Below are the code and all the weights of a small trained network. Each question names an input and a target symbol and asks about switching units off, where a switched-off unit gives its printed mean instead of its output.

import numpy as np


def w(rows, s, z=0):
    codes = np.array(rows[::2]) - 128.0
    scale = np.full(codes.shape[1], s)
    scale[-1] = z or s
    return codes * scale


def norm(h):
    return h / np.sqrt((h * h).mean(-1, keepdims=True) + 1e-5)


def f(y):
    return y / 2 * (1 + np.tanh(0.7978845608 * (y + 0.044715 * y**3)))


def softmax(a):
    e = np.exp(a - a.max(-1, keepdims=True))
    return e / e.sum(-1, keepdims=True)


def log_softmax(a):
    a = a - a.max(-1, keepdims=True)
    return a - np.log(np.exp(a).sum(-1, keepdims=True))


def net(x, mask):
    ids = ['αβγδεζημτψω'.index(c) for c in x.split()]
    T = len(ids)
    res = E[ids] + P[:T]
    u = 0
    for l in range(3):
        q, k, v = (norm(res) @ M[l].T for M in (Q, K, V))
        z = softmax(np.where(np.tri(T) > 0, q @ k.T / 3**0.5, -1e9)) @ v
        res = res + np.where(mask[u], z, O[l][:, -1]) @ O[l][:, :-1]
        u += 1
        y = f(norm(res) @ A[l][:, :-1].T + A[l][:, -1])
        res = res + np.where(mask[u : u + 8], y, B[l][:, -1]) @ B[l][:, :-1]
        u += 8
    return log_softmax(norm(res)[-1] @ U[:, :-1].T + U[:, -1])


Q, K, V, O, A, B = {}, {}, {}, {}, {}, {}
E = w([
[97,125,128],'α',
[90,143,232],'β',
[82,118,134],'γ',
[144,109,127],'δ',
[90,111,120],'ε',
[124,193,116],'ζ',
[96,161,64],'η',
[251,246,139],'μ',
[150,71,148],'τ',
[94,114,107],'ψ',
[28,216,171],'ω',
],0.016)
P = w([
[190,134,113],'0',
[139,253,165],'1',
[133,236,164],'2',
[134,196,173],'3',
[149,226,161],'4',
[148,224,164],'5',
],0.0058)
Q[0] = w([
[68,105,51],'0.h0',
[89,142,254],'0.h0',
[61,149,47],'0.h0',
],0.0075)
K[0] = w([
[43,96,93],'0.h0',
[254,118,63],'0.h0',
[7,57,3],'0.h0',
],0.0068)
V[0] = w([
[157,188,149],'0.h0',
[19,123,168],'0.h0',
[83,110,1],'0.h0',
],0.0042)
O[0] = w([
[202,156,132,244],'0.h0',
[111,171,254,7],'0.h0',
[80,157,83,29],'0.h0',
],0.0067,0.0019)
A[0] = w([
[184,94,254,221],'0.n0',
[82,82,125,84],'0.n1',
[189,134,69,105],'0.n2',
[172,124,135,170],'0.n3',
[38,122,89,123],'0.n4',
[116,99,201,97],'0.n5',
[121,115,71,3],'0.n6',
[143,229,9,62],'0.n7',
],0.0089,0.0055)
B[0] = w([
[74,238,97,254],'0.n0',
[248,254,93,108],'0.n1',
[59,112,177,171],'0.n2',
[84,109,179,185],'0.n3',
[216,178,167,153],'0.n4',
[117,214,141,120],'0.n5',
[177,114,3,102],'0.n6',
[117,223,183,192],'0.n7',
],0.0051,0.0056)
Q[1] = w([
[106,252,253],'1.h0',
[159,169,122],'1.h0',
[228,112,15],'1.h0',
],0.0065)
K[1] = w([
[198,22,3],'1.h0',
[24,203,168],'1.h0',
[150,105,232],'1.h0',
],0.0062)
V[1] = w([
[128,192,2],'1.h0',
[97,103,64],'1.h0',
[17,140,198],'1.h0',
],0.0075)
O[1] = w([
[187,134,204,252],'1.h0',
[254,110,117,94],'1.h0',
[179,207,48,81],'1.h0',
],0.0068,0.0025)
A[1] = w([
[194,87,103,42],'1.n0',
[125,207,34,67],'1.n1',
[75,232,13,79],'1.n2',
[221,117,73,2],'1.n3',
[85,255,8,92],'1.n4',
[99,213,179,98],'1.n5',
[75,17,172,83],'1.n6',
[128,169,172,133],'1.n7',
],0.0059,0.0057)
B[1] = w([
[44,159,241,90],'1.n0',
[167,253,144,127],'1.n1',
[130,145,246,167],'1.n2',
[83,74,157,92],'1.n3',
[119,141,221,203],'1.n4',
[101,55,123,254],'1.n5',
[203,143,70,108],'1.n6',
[103,65,128,216],'1.n7',
],0.0052,0.0037)
Q[2] = w([
[49,128,1],'2.h0',
[56,13,143],'2.h0',
[189,178,16],'2.h0',
],0.0076)
K[2] = w([
[86,141,244],'2.h0',
[93,58,131],'2.h0',
[134,230,254],'2.h0',
],0.0094)
V[2] = w([
[253,160,31],'2.h0',
[78,30,208],'2.h0',
[184,148,251],'2.h0',
],0.0049)
O[2] = w([
[199,187,25,110],'2.h0',
[133,3,172,129],'2.h0',
[181,143,199,254],'2.h0',
],0.0067,0.0029)
A[2] = w([
[191,112,27,30],'2.n0',
[160,171,44,55],'2.n1',
[78,239,87,221],'2.n2',
[105,120,102,48],'2.n3',
[77,158,58,56],'2.n4',
[209,26,120,43],'2.n5',
[254,112,40,3],'2.n6',
[104,151,8,82],'2.n7',
],0.0075,0.0049)
B[2] = w([
[86,193,233,112],'2.n0',
[53,237,181,108],'2.n1',
[122,84,25,253],'2.n2',
[147,74,155,98],'2.n3',
[111,64,130,102],'2.n4',
[148,8,155,144],'2.n5',
[1,72,247,119],'2.n6',
[169,192,99,105],'2.n7',
],0.0064,0.0052)
U = w([
[65,105,162,105],'α',
[65,159,140,76],'β',
[80,105,154,57],'γ',
[108,159,138,81],'δ',
[178,22,96,253],'ε',
[130,183,92,207],'ζ',
[92,149,111,27],'η',
[251,185,70,135],'μ',
[87,105,5,224],'τ',
[173,124,145,125],'ψ',
[41,167,111,62],'ω',
],0.012,0.0041)

Each question gives the input, a string of symbols that net reads in full, and the target symbol t.
The units are the heads (3 rows each of Q, K, V and O) and the neurons (one row each of A and B). Each row of codes is followed by its name. A weight is (code - 128) times the scale printed after its matrix; where a second scale follows, it is the last column's (O, A, B and U).
mask holds one flag per unit, layer by layer, with each layer's heads first. A switched-off unit (its flag False) gives its mean, the last column of its rows in O or B, instead of its output. The means were averaged over made-up inputs and are rounded, as every weight is.
A unit's drop is (log p(t) with every unit on - log p(t) with that unit switched off) / (log p(t) with every unit on - log p(t) with every unit switched off).
unit that matters most: the unit with the biggest drop
top k neurons: the k neurons with the biggest drops, biggest first
k most important neurons of layer l: the k neurons of layer l with the biggest drops, biggest first
drop of u: that unit's drop, to one decimal
input τ δ δ μ ψ δ, target τ: top 3 neurons : [0.n0 1.n6 0.n7]
input τ δ α, target τ: top 3 neurons : [1.n6 0.n7 0.n0]
input δ μ δ δ, target ε: top 2 neurons : [0.n0 1.n6]
input δ δ ε, target ε: unit that matters most : 1.h0
input τ δ ω δ τ τ, target τ: top 4 neurons : [0.n0 0.n7 1.n6 0.n4]
input τ τ β δ δ, target τ: top 3 neurons : [1.n6 0.n7 2.n2]
input τ β γ ψ, target τ: top 3 neurons : [0.n7 1.n6 0.n0]
input η δ μ μ τ τ, target μ: top 3 neurons : [0.n0 0.n6 0.n5]
input τ δ ψ ε, target τ: top 3 neurons : [0.n7 1.n6 0.n0]
input δ η ω ψ, target ε: 2 most important neurons of layer 0 : [0.n0 0.n4]
input τ τ η ε, target τ: top 3 neurons : [1.n6 0.n3 0.n0]
input τ α α, target τ: top 2 neurons : [0.n7 1.n6]
input τ β ε β ψ, target τ: 2 most important neurons of layer 1 : [1.n6 1.n5]
input η ε β ψ, target μ: unit that matters most : 1.h0
input η τ τ δ, target μ: 2 most important neurons of layer 0 : [0.n0 0.n6]
input δ μ γ, target ε: 3 most important neurons of layer 0 : [0.n0 0.n4 0.n2]
input δ η γ η α, target ε: drop of 2.h0 : 0.5
input τ β τ ψ δ τ, target τ: drop of 0.h0 : 0.5
input δ τ δ α, target ε: drop of 2.h0 : 0.1
input η δ γ γ, target μ: unit that matters most : 1.h0
